Below is a small trained network, with its code and all its weights. Each question gives an input and a class and asks what happens when units are switched off, that is, made to give their printed mean instead of their output.

import numpy as np


def w(rows, s, z=0):
    codes = np.array(rows[::2]) - 128.0
    scale = np.full(codes.shape[1], s)
    scale[-1] = z or s
    return codes * scale


def norm(h):
    return h / np.sqrt((h * h).mean(-1, keepdims=True) + 1e-5)


def f(y):
    return np.maximum(y, 0)


def log_softmax(a):
    a = a - a.max(-1, keepdims=True)
    return a - np.log(np.exp(a).sum(-1, keepdims=True))


def net(x, mask):
    res = np.array(x, float).reshape(1, 4) / 4 @ E
    u = 0
    for l in range(4):
        y = f(norm(res) @ A[l][:, :-1].T + A[l][:, -1])
        res = res + np.where(mask[u : u + 9], y, B[l][:, -1]) @ B[l][:, :-1]
        u += 9
    return log_softmax(norm(res)[-1] @ U[:, :-1].T + U[:, -1])


A, B = {}, {}
E = w([
[194,191,196,232],'x0',
[160,180,1,144],'x1',
[80,10,62,248],'x2',
[236,41,163,104],'x3',
],0.00057)
A[0] = w([
[212,105,104,249,103],'L0N0',
[187,214,120,28,78],'L0N1',
[94,71,195,253,148],'L0N2',
[87,99,51,78,4],'L0N3',
[174,195,68,217,126],'L0N4',
[56,22,61,98,93],'L0N5',
[49,190,117,182,84],'L0N6',
[122,106,238,118,67],'L0N7',
[217,60,71,210,85],'L0N8',
],0.0018,0.0029)
B[0] = w([
[186,130,202,206,195],'L0N0',
[252,199,69,20,166],'L0N1',
[173,170,118,72,249],'L0N2',
[88,139,72,153,128],'L0N3',
[107,125,200,119,202],'L0N4',
[91,54,137,43,185],'L0N5',
[35,214,74,183,154],'L0N6',
[137,101,247,113,144],'L0N7',
[243,60,90,241,178],'L0N8',
],0.0027,0.0013)
A[1] = w([
[64,60,102,84,89],'L1N0',
[90,50,88,82,92],'L1N1',
[88,72,55,178,76],'L1N2',
[17,177,107,168,106],'L1N3',
[136,61,64,106,90],'L1N4',
[180,66,94,197,87],'L1N5',
[5,232,67,184,93],'L1N6',
[184,102,165,155,2],'L1N7',
[49,223,45,158,91],'L1N8',
],0.0025,0.0045)
B[1] = w([
[27,41,17,15,190],'L1N0',
[69,62,87,37,196],'L1N1',
[147,190,157,39,150],'L1N2',
[59,210,156,184,218],'L1N3',
[80,141,176,75,166],'L1N4',
[217,132,51,181,198],'L1N5',
[26,233,244,236,255],'L1N6',
[41,120,170,227,128],'L1N7',
[102,174,252,227,222],'L1N8',
],0.0029,0.00082)
A[2] = w([
[86,5,86,67,25],'L2N0',
[20,30,58,97,40],'L2N1',
[26,51,62,119,7],'L2N2',
[175,70,115,211,51],'L2N3',
[18,40,56,85,39],'L2N4',
[104,2,41,81,22],'L2N5',
[163,42,98,249,19],'L2N6',
[204,41,78,232,10],'L2N7',
[164,132,236,139,100],'L2N8',
],0.0025,0.0016)
B[2] = w([
[42,184,104,163,222],'L2N0',
[24,37,57,37,224],'L2N1',
[54,31,92,50,188],'L2N2',
[169,141,70,164,196],'L2N3',
[21,16,37,47,227],'L2N4',
[51,188,137,161,221],'L2N5',
[208,52,66,224,205],'L2N6',
[213,72,7,254,222],'L2N7',
[97,62,119,127,248],'L2N8',
],0.0034,0.0011)
A[3] = w([
[202,218,56,14,48],'L3N0',
[51,104,74,101,5],'L3N1',
[141,116,196,71,92],'L3N2',
[181,212,62,3,32],'L3N3',
[224,196,188,145,140],'L3N4',
[226,65,116,49,212],'L3N5',
[200,77,26,235,74],'L3N6',
[118,59,237,124,52],'L3N7',
[104,152,202,41,130],'L3N8',
],0.0029,0.0017)
B[3] = w([
[217,248,72,48,185],'L3N0',
[86,81,76,79,173],'L3N1',
[165,114,125,82,172],'L3N2',
[185,255,72,91,182],'L3N3',
[81,68,128,134,225],'L3N4',
[73,190,114,156,255],'L3N5',
[193,48,50,205,236],'L3N6',
[187,91,220,85,167],'L3N7',
[173,115,94,143,221],'L3N8',
],0.0045,0.0018)
U = w([
[173,22,248,195,3],'0',
[4,254,250,249,169],'1',
[5,9,9,4,218],'2',
[249,36,252,3,172],'3',
[239,251,54,6,240],'4',
[253,8,6,249,220],'5',
],0.0054,0.0053)

Each question gives the input, the list of numbers given to net, and the class t.
The units are the neurons (one row each of A and B). Each row of codes is followed by its name. A weight is (code - 128) times the scale printed after its matrix; where a second scale follows, it is the last column's (A, B and U).
mask holds one flag per neuron, layer by layer. A switched-off neuron (its flag False) gives its mean, the last column of its row in B, instead of its output. The means were averaged over made-up inputs and are rounded, as every weight is.
A unit's drop is (log p(t) with every unit on - log p(t) with that unit switched off) / (log p(t) with every unit on - log p(t) with every unit switched off).
unit that matters most: the unit with the biggest drop
top k neurons: the k neurons with the biggest drops, biggest first
top k neurons in layer l: the k neurons of layer l with the biggest drops, biggest first
drop when u is switched off: that unit's drop, to one decimal
input [-4,5,7,-8], class 1: top 2 neurons -> (L1N6, L1N8)
input [3,-5,6,-4], class 1: unit that matters most -> L0N8
input [4,0,-4,6], class 4: top 3 neurons -> (L1N6, L1N8, L0N1)
input [4,-1,-4,3], class 4: top 4 neurons -> (L1N6, L1N8, L0N1, L0N0)
input [8,0,-1,3], class 0: top 2 neurons in layer 0 -> (L0N4, L0N2)
input [-1,-8,2,-1], class 3: top 2 neurons in layer 0 -> (L0N7, L0N2)
input [3,-4,1,4], class 3: top 2 neurons -> (L0N2, L0N7)
input [8,-1,0,-3], class 0: top 2 neurons in layer 3 -> (L3N5, L3N4)
input [0,-7,4,-5], class 1: top 2 neurons -> (L0N6, L1N6)
input [-7,-2,-6,-7], class 4: top 2 neurons in layer 0 -> (L0N1, L0N6)
input [-7,-8,-8,4], class 4: top 3 neurons in layer 0 -> (L0N1, L0N0, L0N4)
input [1,-7,-7,-2], class 3: drop when L0N7 is switched off -> 0.2
input [0,6,-3,7], class 4: drop when L0N1 is switched off -> 1.2
input [-8,5,-4,2], class 4: unit that matters most -> L0N1
input [-5,-4,-4,2], class 4: top 2 neurons in layer 1 -> (L1N6, L1N8)
input [5,-1,-2,2], class 0: drop when L1N5 is switched off -> -0.1
